Here is a tiny trained network, its code and every weight. The questions are about switching its units off for an input and a class, where a switched-off unit gives its printed mean instead of its output.

import numpy as np


def w(rows, s, z=0):
    codes = np.array(rows[::2]) - 128.0
    scale = np.full(codes.shape[1], s)
    scale[-1] = z or s
    return codes * scale


def f(y):
    return np.maximum(y, 0)


def log_softmax(a):
    a = a - a.max(-1, keepdims=True)
    return a - np.log(np.exp(a).sum(-1, keepdims=True))


def net(x, mask):
    res = np.array(x, float).reshape(1, 4) / 4 @ E
    y = f(res @ A[0][:, :-1].T + A[0][:, -1])
    res = res + np.where(mask, y, B[0][:, -1]) @ B[0][:, :-1]
    return log_softmax(res[-1] @ U[:, :-1].T + U[:, -1])


A, B = {}, {}
E = w([
[254,167,89,124,18],'x0',
[130,128,129,131,130],'x1',
[162,43,86,42,162],'x2',
[140,147,251,53,107],'x3',
],0.0073)
A[0] = w([
[178,119,135,92,118,14],'n0',
[108,180,186,179,108,139],'n1',
[76,131,130,140,160,109],'n2',
[92,132,132,160,169,74],'n3',
[158,145,117,107,109,130],'n4',
[160,136,119,84,105,33],'n5',
[128,116,154,64,164,130],'n6',
[165,95,83,119,126,36],'n7',
[104,177,183,165,133,54],'n8',
[124,117,128,119,111,106],'n9',
[131,142,117,139,126,94],'n10',
[194,136,112,91,68,58],'n11',
[154,74,50,49,127,32],'n12',
[81,167,173,153,107,64],'n13',
[138,154,104,158,106,132],'n14',
[142,162,110,159,95,121],'n15',
[134,107,160,122,148,89],'n16',
[150,140,183,103,98,132],'n17',
[92,89,8,147,173,13],'n18',
[138,146,103,187,116,110],'n19',
[96,169,172,151,125,56],'n20',
[104,104,56,163,143,169],'n21',
[167,168,104,189,99,134],'n22',
[158,142,92,178,126,131],'n23',
[127,93,182,122,151,88],'n24',
[83,71,163,48,171,108],'n25',
[140,138,148,134,120,91],'n26',
[83,116,144,150,177,174],'n27',
[156,162,220,106,93,2],'n28',
[34,122,133,179,184,59],'n29',
[134,154,127,154,107,82],'n30',
[138,150,101,178,113,135],'n31',
],0.017,0.0091)
B[0] = w([
[164,78,168,88,157,149],'n0',
[162,114,112,200,129,214],'n1',
[153,159,109,161,118,188],'n2',
[135,160,112,158,100,171],'n3',
[92,128,125,196,137,181],'n4',
[119,73,146,155,175,152],'n5',
[101,108,131,78,157,206],'n6',
[115,190,108,145,105,158],'n7',
[151,62,158,137,161,168],'n8',
[138,143,148,122,142,131],'n9',
[97,104,96,122,128,137],'n10',
[179,68,143,191,176,215],'n11',
[135,161,118,236,90,205],'n12',
[132,84,160,152,183,168],'n13',
[121,144,120,89,96,190],'n14',
[116,147,104,81,104,196],'n15',
[133,119,125,82,118,148],'n16',
[147,105,149,187,152,198],'n17',
[166,18,168,138,190,226],'n18',
[129,201,133,71,138,193],'n19',
[134,83,156,141,173,160],'n20',
[156,147,153,209,113,255],'n21',
[102,163,116,65,82,234],'n22',
[106,168,114,83,110,206],'n23',
[107,121,100,69,146,167],'n24',
[118,105,144,4,149,248],'n25',
[113,149,128,135,128,138],'n26',
[150,76,160,166,151,236],'n27',
[130,198,77,199,66,184],'n28',
[129,178,93,200,73,229],'n29',
[82,148,107,114,142,156],'n30',
[89,148,117,97,100,203],'n31',
],0.034,0.0092)
U = w([
[177,157,79,240,2,225],'0',
[193,17,146,177,152,172],'1',
[87,128,89,16,58,2],'2',
],0.0076,0.002)

Each question gives the input, the list of numbers given to net, and the class t.
The units are the neurons (one row each of A and B). Each row of codes is followed by its name. A weight is (code - 128) times the scale printed after its matrix; where a second scale follows, it is the last column's (A, B and U).
mask holds one flag per neuron, in row order. A switched-off neuron (its flag False) gives its mean, the last column of its row in B, instead of its output. The means were averaged over made-up inputs and are rounded, as every weight is.
A unit's drop is (log p(t) with every unit on - log p(t) with that unit switched off) / (log p(t) with every unit on - log p(t) with every unit switched off).
The circuit of an input: a set's keep is (log p(t) with only the set's units on - log p(t) with every unit switched off) / (log p(t) with every unit on - log p(t) with every unit switched off). Starting from the 12 units with the biggest drops (on a tie, the unit counted first), units are removed one at a time, each time the one whose removal leaves the highest keep (on an exact tie, the one counted first), for as long as the keep stays at least 0.8.
units of the circuit, in order: the units of the circuit, biggest drop first
k most important neurons: the k neurons with the biggest drops, biggest first
drop of u: that unit's drop, to one decimal
input [-5,8,2,8], class 2: units of the circuit, in order : (n25)
input [0,1,-8,4], class 1: 3 most important neurons : (n8, n13, n20)
input [-5,-7,-8,2], class 1: 4 most important neurons : (n8, n13, n20, n27)
input [3,-1,1,7], class 1: 3 most important neurons : (n29, n12, n11)
input [-1,5,-4,1], class 1: 2 most important neurons : (n28, n12)
input [2,-1,1,6], class 1: 4 most important neurons : (n29, n12, n21, n22)
input [0,3,-6,1], class 1: 4 most important neurons : (n8, n29, n13, n12)
input [1,-5,1,5], class 1: 4 most important neurons : (n29, n22, n12, n17)
input [-4,-7,-6,1], class 1: 4 most important neurons : (n8, n13, n20, n28)
input [-7,2,2,6], class 2: drop of n25 : 0.7
input [7,2,2,5], class 1: drop of n5 : 0.1
input [-1,-8,-3,6], class 1: drop of n7 : 0.0
